(in the rows, 128 means zero)
Each row has a class, written after it.
102  96  129  157  122  151  122  110  154  119  139  168  121  140  124  140  167  97  120  158  68  114  103  108  125  115  111  82  71  152  148  92  106  119  154  114  93  147  110  140  132  109  141  124  180 -> (39)
94  92  175  125  125  171  110  176  187  173  118  99  86  150  80  58  150  72  79  132  79  85  84  120  176  79  106  56  158  209  134  126  106  170  178  142  126  133  53  152  125  153  85  139  158 -> (180)
118  88  174  113  95  155  110  119  159  168  149  147  105  127  104  79  116  92  95  131  89  99  127  110  142  141  112  79  109  195  165  138  106  181  181  132  115  123  70  146  147  155  86  128  149 -> (50)
85  96  170  112  105  168  102  155  172  163  137  99  110  115  60  93  150  111  79  125  75  86  96  145  172  98  144  21  159  192  132  115  139  202  167  150  147  123  74  164  80  117  111  145  156 -> (202)
104  88  158  160  124  171  103  150  171  173  158  86  114  139  100  107  130  91  40  148  110  93  102  121  151  86  81  85  169  181  130  99  112  139  139  152  145  98  67  161  115  157  89  156  170 -> (132)
98  76  174  127  90  176  117  151  189  176  140  127  89  133  95  58  120  62  79  143  81  90  109  147  174  85  112  50  146  193  152  130  95  158  169  153  134  136  76  152  101  180  88  129  129 -> (57)
116  104  135  146  94  159  113  103  149  110  130  181  108  144  127  122  170  100  107  168  85  113  81  96  128  122  86  84  105  154  166  107  125  91  155  128  79  141  96  106  127  114  159  99  180 -> (34)
108  107  146  125  99  137  129  143  134  169  141  113  114  123  90  114  107  87  104  135  87  116  149  115  154  90  119  60  165  136  143  139  109  179  166  157  152  138  97  139  117  155  69  146  161 -> (66)
97  110  137  157  97  146  127  118  166  123  122  168  105  145  121  96  165  99  111  140  60  109  82  110  117  128  113  109  65  160  155  107  119  108  147  116  97  138  92  140  109  107  155  117  188 -> (39)
101  111  141  154  121  160  118  123  176  113  116  159  98  127  119  115  184  136  137  137  67  111  78  110  130  124  118  78  71  163  141  105  134  110  144  110  101  140  101  108  97  95  171  93  159 -> (99)
114  99  147  126  120  161  98  154  159  175  139  113  99  154  87  108  91  90  76  152  95  85  105  106  152  86  98  107  156  181  124  111  96  166  161  168  124  123  76  154  148  149  83  132  132 -> (132)
112  105  117  145  105  160  113  114  142  120  126  169  128  149  133  110  158  117  114  155  70  120  90  94  126  91  112  76  101  164  184  87  116  102  163  129  95  149  84  148  139  119  152  110  153 -> (66)
102  106  168  146  107  156  98  115  159  165  173  99  96  137  101  122  129  61  93  162  101  94  109  123  146  96  87  78  154  143  147  126  116  139  160  147  129  125  86  146  83  156  59  140  144 -> (16)
113  105  135  141  126  148  138  145  141  126  122  153  106  149  102  133  178  83  110  185  50  104  80  78  115  134  128  62  79  163  132  96  103  124  160  134  89  142  87  135  140  107  140  110  170 -> (180)
114  116  124  134  118  136  120  107  127  115  136  186  112  162  145  94  180  121  133  179  81  115  85  87  113  114  101  97  90  168  159  107  116  90  170  118  89  146  68  135  114  91  130  89  163 -> (66)
93  108  163  119  108  157  116  165  175  175  151  102  100  126  77  85  106  121  86  146  118  80  103  104  148  87  97  83  175  180  120  101  95  163  150  158  130  129  66  134  116  144  79  139  126 -> (132)
118  120  127  162  125  159  110  126  179  104  127  158  127  153  108  158  169  109  103  154  40  105  46  111  115  104  116  121  93  131  153  92  107  90  154  113  102  162  88  137  104  108  165  103  178 -> (16)
109  116  130  147  118  156  120  130  147  99  115  177  130  143  124  115  177  122  127  170  60  105  66  113  121  114  131  106  86  139  139  89  94  106  164  109  92  159  82  142  134  103  151  118  176 -> (39)
100  88  149  111  129  164  117  143  167  121  142  206  112  150  100  117  153  83  89  186  60  99  62  85  149  104  133  60  67  154  170  97  88  133  167  129  73  160  72  128  144  121  153  127  169 -> (50)
81  89  174  132  103  160  108  163  195  167  153  91  114  137  86  114  119  115  73  138  96  119  87  132  151  87  109  114  180  212  118  90  133  149  154  137  156  110  63  193  101  173  93  163  129 -> (127)
112  117  149  132  109  165  120  160  160  157  112  105  128  141  90  90  120  75  55  148  63  109  92  130  136  120  111  109  144  188  144  115  104  153  137  147  141  136  67  166  161  182  115  151  147 -> (180)
96  82  188  134  103  169  121  181  193  162  119  122  91  134  57  104  140  102  61  143  98  102  105  127  189  78  102  103  178  192  131  111  116  196  165  152  128  105  57  187  126  171  102  148  147 -> (127)
106  118  143  141  136  159  115  130  166  116  128  200  123  134  120  104  165  137  102  130  66  103  64  83  138  124  129  97  77  170  157  94  125  121  160  112  90  160  68  127  144  109  181  119  169 -> (50)
112  135  157  126  108  142  130  121  176  172  136  112  69  155  112  40  116  102  99  170  115  98  106  110  121  98  32  151  143  223  121  137  121  119  164  159  95  118  73  127  96  135  71  89  152 -> (180)
107  87  141  154  122  152  128  126  159  113  129  147  97  147  118  123  208  82  115  156  59  104  66  92  129  126  100  49  95  160  153  103  110  95  158  122  97  131  78  132  105  106  139  106  189 -> (180)
118  68  167  132  108  176  93  154  180  167  145  122  91  135  87  65  144  132  102  104  104  72  83  118  163  101  99  62  162  218  128  98  97  157  160  142  122  107  72  167  99  122  89  120  159 -> (132)
106  99  169  94  90  163  144  130  188  177  120  139  105  132  86  51  108  107  91  155  72  107  127  128  156  92  111  80  132  222  148  124  108  183  184  154  121  139  58  161  128  172  95  104  102 -> (57)
112  122  121  144  118  155  129  139  135  103  107  145  129  143  117  127  185  130  122  166  65  109  92  94  112  98  133  74  99  155  154  89  120  109  165  122  109  148  99  128  122  106  158  110  173 -> (66)
110  89  120  128  122  159  112  137  171  115  125  163  110  160  108  121  161  118  94  146  80  102  59  99  143  104  116  82  101  146  150  81  100  125  161  125  95  124  92  144  136  99  158  108  175 -> (132)
109  106  137  131  118  157  119  120  146  118  135  182  100  156  134  101  184  98  118  161  75  113  75  110  135  112  121  71  84  158  145  106  121  99  168  119  96  144  91  138  107  110  151  97  164 -> (57)
118  131  113  150  128  155  132  99  161  121  123  158  148  151  108  130  142  124  78  186  63  109  78  100  123  100  107  78  115  180  142  74  108  130  179  126  102  173  84  137  141  125  158  103  156 -> (202)
112  115  139  141  121  156  130  130  161  114  127  177  127  151  113  128  174  113  94  171  69  110  78  107  129  131  121  87  91  165  166  99  109  112  157  117  84  161  80  130  142  123  180  119  171 -> (34)
111  104  147  157  126  150  123  123  154  131  131  166  101  143  129  111  172  76  102  149  77  109  78  92  128  119  106  58  76  172  172  103  119  99  153  123  84  127  75  131  126  101  158  118  173 -> (180)
96  101  163  101  83  130  138  147  150  159  147  122  93  118  62  128  96  98  127  164  121  108  133  112  137  125  119  65  157  153  113  114  118  183  160  163  137  116  93  145  82  136  67  143  140 -> (127)
118  89  128  146  105  143  129  111  145  123  134  197  117  147  106  131  148  85  127  179  51  117  92  105  123  115  114  83  59  157  156  115  83  121  165  124  82  161  105  136  133  107  131  102  199 -> (39)
126  84  164  130  96  170  101  133  182  163  152  155  98  137  76  157  104  85  94  140  45  91  103  143  165  118  103  95  137  189  124  86  90  171  160  140  113  133  73  183  129  160  76  134  146 -> (16)
115  142  143  164  127  163  136  159  173  147  117  98  155  130  87  111  83  145  56  170  75  106  133  131  122  86  85  132  200  187  97  66  97  145  161  153  151  155  79  151  176  192  116  153  146 -> (66)
87  99  194  147  84  170  124  159  164  164  136  136  83  125  75  72  138  87  97  115  104  84  121  139  175  107  127  35  162  147  155  127  131  185  168  157  138  130  58  160  116  163  109  139  126 -> (57)
104  78  171  138  102  143  120  152  199  162  131  113  86  145  81  131  126  45  64  151  51  109  134  160  134  107  74  122  106  206  108  143  82  154  154  121  133  123  102  122  123  147  84  134  225 -> (39)
100  90  164  95  109  175  97  154  186  174  146  153  95  119  95  101  95  82  65  179  50  82  99  104  146  101  99  128  133  202  115  108  105  148  154  165  109  121  49  146  122  147  84  127  124 -> (50)
95  90  180  135  91  193  95  166  197  176  129  119  100  118  58  81  135  87  69  122  68  80  96  120  184  77  116  70  151  177  158  107  110  171  165  138  123  132  48  183  112  168  97  137  127 -> (16)
107  108  141  153  106  167  102  120  178  117  129  175  109  143  106  114  170  116  108  147  58  93  64  100  131  124  115  84  82  155  147  79  117  117  162  116  88  149  79  143  118  99  157  100  156 -> (16)
82  111  177  128  92  170  116  144  171  179  155  133  91  120  84  29  116  120  100  135  112  96  93  112  182  113  111  62  169  181  122  98  127  175  144  148  132  128  82  177  95  181  74  153  108 -> (99)
141  91  135  135  118  165  121  121  179  171  136  84  108  147  99  156  123  51  55  192  33  110  123  146  146  92  70  113  148  160  116  137  66  141  158  155  126  133  88  132  108  183  59  125  192 -> (16)
115  99  146  140  122  164  114  148  193  162  129  68  137  132  86  109  106  115  45  129  79  98  98  128  156  76  93  106  192  185  145  101  85  160  166  156  152  121  79  165  146  188  103  154  157 -> (132)
130  101  124  149  101  148  115  111  137  102  121  187  132  145  133  136  153  123  114  160  56  120  94  99  116  116  114  98  101  154  144  81  102  103  163  120  106  147  89  147  156  112  150  102  162 -> (66)
103  125  136  181  121  150  125  133  152  105  125  164  122  150  129  103  173  117  97  160  88  113  75  111  118  109  102  132  86  153  132  89  118  90  134  115  93  145  103  137  128  116  160  130  196 -> (39)
99  95  177  88  88  150  108  149  168  148  136  121  109  154  72  117  116  111  102  150  71  110  92  135  143  107  133  104  98  242  141  117  103  186  164  143  135  152  74  185  123  149  97  141  128 -> (127)
129  95  157  149  123  172  107  135  156  165  142  99  119  154  110  61  140  118  66  129  136  87  78  116  166  81  101  84  216  156  135  106  105  163  155  149  146  103  79  181  111  165  78  141  149 -> (132)
96  118  123  150  107  138  120  116  147  119  154  180  118  164  126  104  152  117  116  168  74  124  78  95  115  104  99  97  93  164  173  98  118  98  167  121  100  159  94  142  125  115  142  107  171 -> (66)
113  91  146  120  119  163  119  121  146  117  126  199  111  153  120  104  174  91  119  169  73  110  70  107  138  106  143  38  95  149  152  94  115  113  169  120  99  145  77  144  118  107  158  99  142 -> (57)
101  116  129  136  105  154  114  112  171  126  134  181  110  145  112  108  146  104  115  179  63  110  69  97  119  128  106  87  76  170  162  99  111  117  163  120  95  157  86  127  121  113  141  97  152 -> (99)
104  94  138  143  116  167  105  119  151  121  134  176  111  155  116  108  188  98  121  156  88  106  71  96  138  120  115  50  102  158  178  113  131  104  168  113  89  149  85  125  117  111  158  104  169 -> (34)
105  128  117  143  108  147  121  123  133  121  134  181  131  149  117  112  140  114  105  200  69  111  97  71  104  110  98  101  104  171  161  73  114  104  183  133  92  149  69  151  152  121  130  109  153 -> (66)
115  122  133  116  109  169  119  112  151  110  105  192  109  161  119  72  168  115  121  171  81  96  74  108  120  121  118  67  98  175  141  89  119  113  175  122  95  159  78  127  126  108  161  81  143 -> (57)
109  113  136  130  120  161  114  115  155  109  130  213  120  145  113  115  138  115  93  169  77  108  80  88  129  140  103  103  80  161  145  79  121  116  160  116  84  149  71  130  169  129  164  114  164 -> (50)
108  100  183  111  129  175  116  143  210  161  135  156  118  121  92  71  107  130  46  128  101  83  96  123  170  98  92  116  187  211  95  78  106  158  126  137  134  139  57  156  130  168  119  148  122 -> (50)
94  102  139  162  114  161  124  148  165  102  106  164  110  135  103  131  179  105  120  139  44  106  83  114  129  114  130  92  69  141  135  96  107  123  146  116  98  146  112  120  130  108  168  124  197 -> (39)
128  109  126  145  122  155  115  104  134  119  119  174  119  145  123  125  172  93  117  157  53  110  71  94  116  134  116  64  79  166  156  106  112  106  160  123  99  149  86  139  138  99  159  94  173 -> (180)
126  109  108  117  113  155  119  125  158  119  113  146  124  160  106  128  151  134  108  153  63  102  75  95  119  114  116  103  82  173  160  95  84  127  175  125  96  153  83  144  156  113  152  92  160 -> (132)
92  100  153  131  97  175  77  115  185  175  159  140  94  132  102  83  123  91  98  142  86  79  93  106  168  94  81  74  146  199  134  103  115  164  171  144  116  154  67  143  106  138  58  118  118 -> (16)
106  111  114  144  98  152  108  104  147  118  122  164  109  160  120  116  146  107  124  172  83  126  79  100  116  119  99  98  63  172  177  118  129  102  178  126  94  148  80  133  120  111  154  93  171 -> (127)
103  77  190  136  92  195  98  187  178  143  105  137  92  114  40  84  147  97  103  127  85  88  94  127  169  95  113  56  160  169  139  116  119  188  149  144  131  114  74  147  120  147  97  128  158 -> (99)
118  111  187  126  123  169  120  167  164  165  125  91  123  155  77  64  131  82  62  138  87  97  78  138  151  91  128  74  174  201  143  117  91  175  152  141  145  139  77  181  140  181  102  162  150 -> (180)
107  92  133  153  101  156  114  115  151  115  128  169  105  142  122  124  157  108  120  174  91  123  76  90  128  112  100  89  97  161  151  92  125  89  161  130  91  122  82  138  111  117  151  106  157 -> (127)
98  117  149  148  110  161  106  137  152  117  122  174  108  137  96  91  169  108  122  178  67  107  67  77  124  121  110  73  71  175  167  99  122  115  186  120  84  141  72  132  131  113  137  106  174 -> (99)
120  71  178  111  123  195  98  151  198  156  110  157  107  114  69  70  115  106  74  106  66  89  98  137  194  85  117  62  148  202  141  121  109  189  161  145  127  120  86  144  127  160  122  135  174 -> (50)
124  108  133  155  121  159  137  112  162  109  125  142  136  163  104  111  174  132  97  164  67  101  61  117  126  117  127  61  122  164  152  79  101  127  176  125  100  154  78  164  115  125  161  110  164 -> (202)
115  69  168  123  115  181  103  171  185  154  115  95  102  143  71  78  160  121  87  131  67  75  80  127  163  88  116  65  155  187  120  123  80  164  170  141  143  126  46  155  110  134  95  113  165 -> (132)
108  95  137  154  113  164  101  111  174  124  126  173  112  125  125  129  174  110  113  133  60  122  71  100  134  105  109  72  71  187  168  101  136  104  144  109  102  134  101  124  106  99  165  101  173 -> (99)
127  94  133  140  108  152  139  117  155  107  117  184  128  135  107  171  172  108  121  162  54  104  97  97  126  145  134  47  94  160  156  90  97  138  164  122  90  164  103  113  149  117  167  108  166 -> (34)
115  103  168  130  106  167  84  147  154  180  149  141  96  150  100  44  95  110  94  144  154  73  92  94  137  98  82  117  191  196  135  98  107  151  158  151  112  102  54  161  140  136  69  115  91 -> (132)
111  96  146  166  112  163  119  141  159  117  123  180  125  135  110  130  177  106  94  159  65  104  71  93  144  120  126  62  116  151  154  95  117  105  163  121  95  151  75  130  138  126  172  120  174 -> (34)
87  87  199  133  96  195  81  144  195  170  142  130  76  114  83  38  139  97  97  135  115  81  91  98  156  66  71  61  157  196  132  101  142  135  156  139  124  98  58  150  55  120  68  118  142 -> (99)
113  120  135  157  119  157  113  114  151  113  124  163  107  146  134  106  168  95  109  153  86  102  58  91  112  118  92  86  109  161  153  82  133  79  146  130  93  125  82  134  112  99  154  110  168 -> (180)
117  110  140  131  120  137  130  95  140  126  146  196  101  148  135  111  151  102  132  177  75  115  99  94  125  115  108  72  77  158  137  111  110  98  182  132  87  155  88  128  117  104  139  82  147 -> (57)
101  109  121  138  126  155  105  95  170  121  146  173  104  145  117  129  177  103  117  168  63  101  70  105  142  122  100  76  80  155  155  95  126  90  162  114  88  148  79  140  88  102  147  94  160 -> (16)
100  121  170  112  120  191  103  167  194  166  128  101  112  147  89  74  145  94  68  152  90  84  64  132  163  56  118  115  170  192  155  101  105  164  134  136  121  141  69  159  92  173  90  149  106 -> (16)
101  69  193  113  77  175  95  156  172  163  140  133  126  144  80  73  121  73  94  103  86  104  84  118  147  105  159  51  134  187  195  128  112  186  158  125  141  141  83  172  131  159  109  149  113 -> (34)
111  116  141  142  107  149  138  124  150  116  133  188  101  159  118  104  161  92  104  166  93  109  81  107  131  113  109  84  113  135  146  93  117  102  158  133  94  142  90  142  115  129  152  106  160 -> (57)
112  101  109  128  118  159  112  119  153  122  129  135  115  158  103  152  168  121  129  136  78  95  74  93  116  106  128  56  92  154  180  94  108  128  161  130  102  145  105  134  123  94  160  100  161 -> (132)
116  118  112  147  93  149  128  131  143  102  114  164  140  153  104  152  138  116  102  177  59  141  68  101  101  129  122  136  64  172  172  94  111  99  143  128  103  156  94  153  146  143  176  118  169 -> (127)
98  120  136  145  106  160  110  121  192  112  131  151  108  143  116  125  170  129  104  143  52  100  60  104  127  115  114  108  77  168  149  70  126  104  155  117  86  145  82  146  105  104  164  109  147 -> (16)
121  118  122  153  124  155  119  95  146  111  127  148  123  158  115  122  143  127  124  151  105  106  89  123  116  110  120  74  108  135  158  100  138  127  162  135  99  142  103  141  111  93  165  91  134 -> (202)
121  60  159  137  94  155  116  127  155  173  153  68  124  144  106  150  133  82  78  144  78  133  119  130  135  107  118  86  153  189  136  122  108  143  149  149  155  107  78  200  104  177  80  155  150 -> (127)
113  95  110  122  119  162  109  112  174  114  115  157  116  156  108  124  170  124  104  136  63  95  64  99  132  117  110  73  91  176  157  89  100  125  156  120  108  147  92  131  132  100  168  92  164 -> (132)
120  116  130  155  125  161  124  113  156  95  119  159  139  156  98  129  161  138  114  149  71  106  61  129  118  104  131  69  89  154  157  96  119  125  156  123  108  170  96  136  108  93  181  97  168 -> (202)
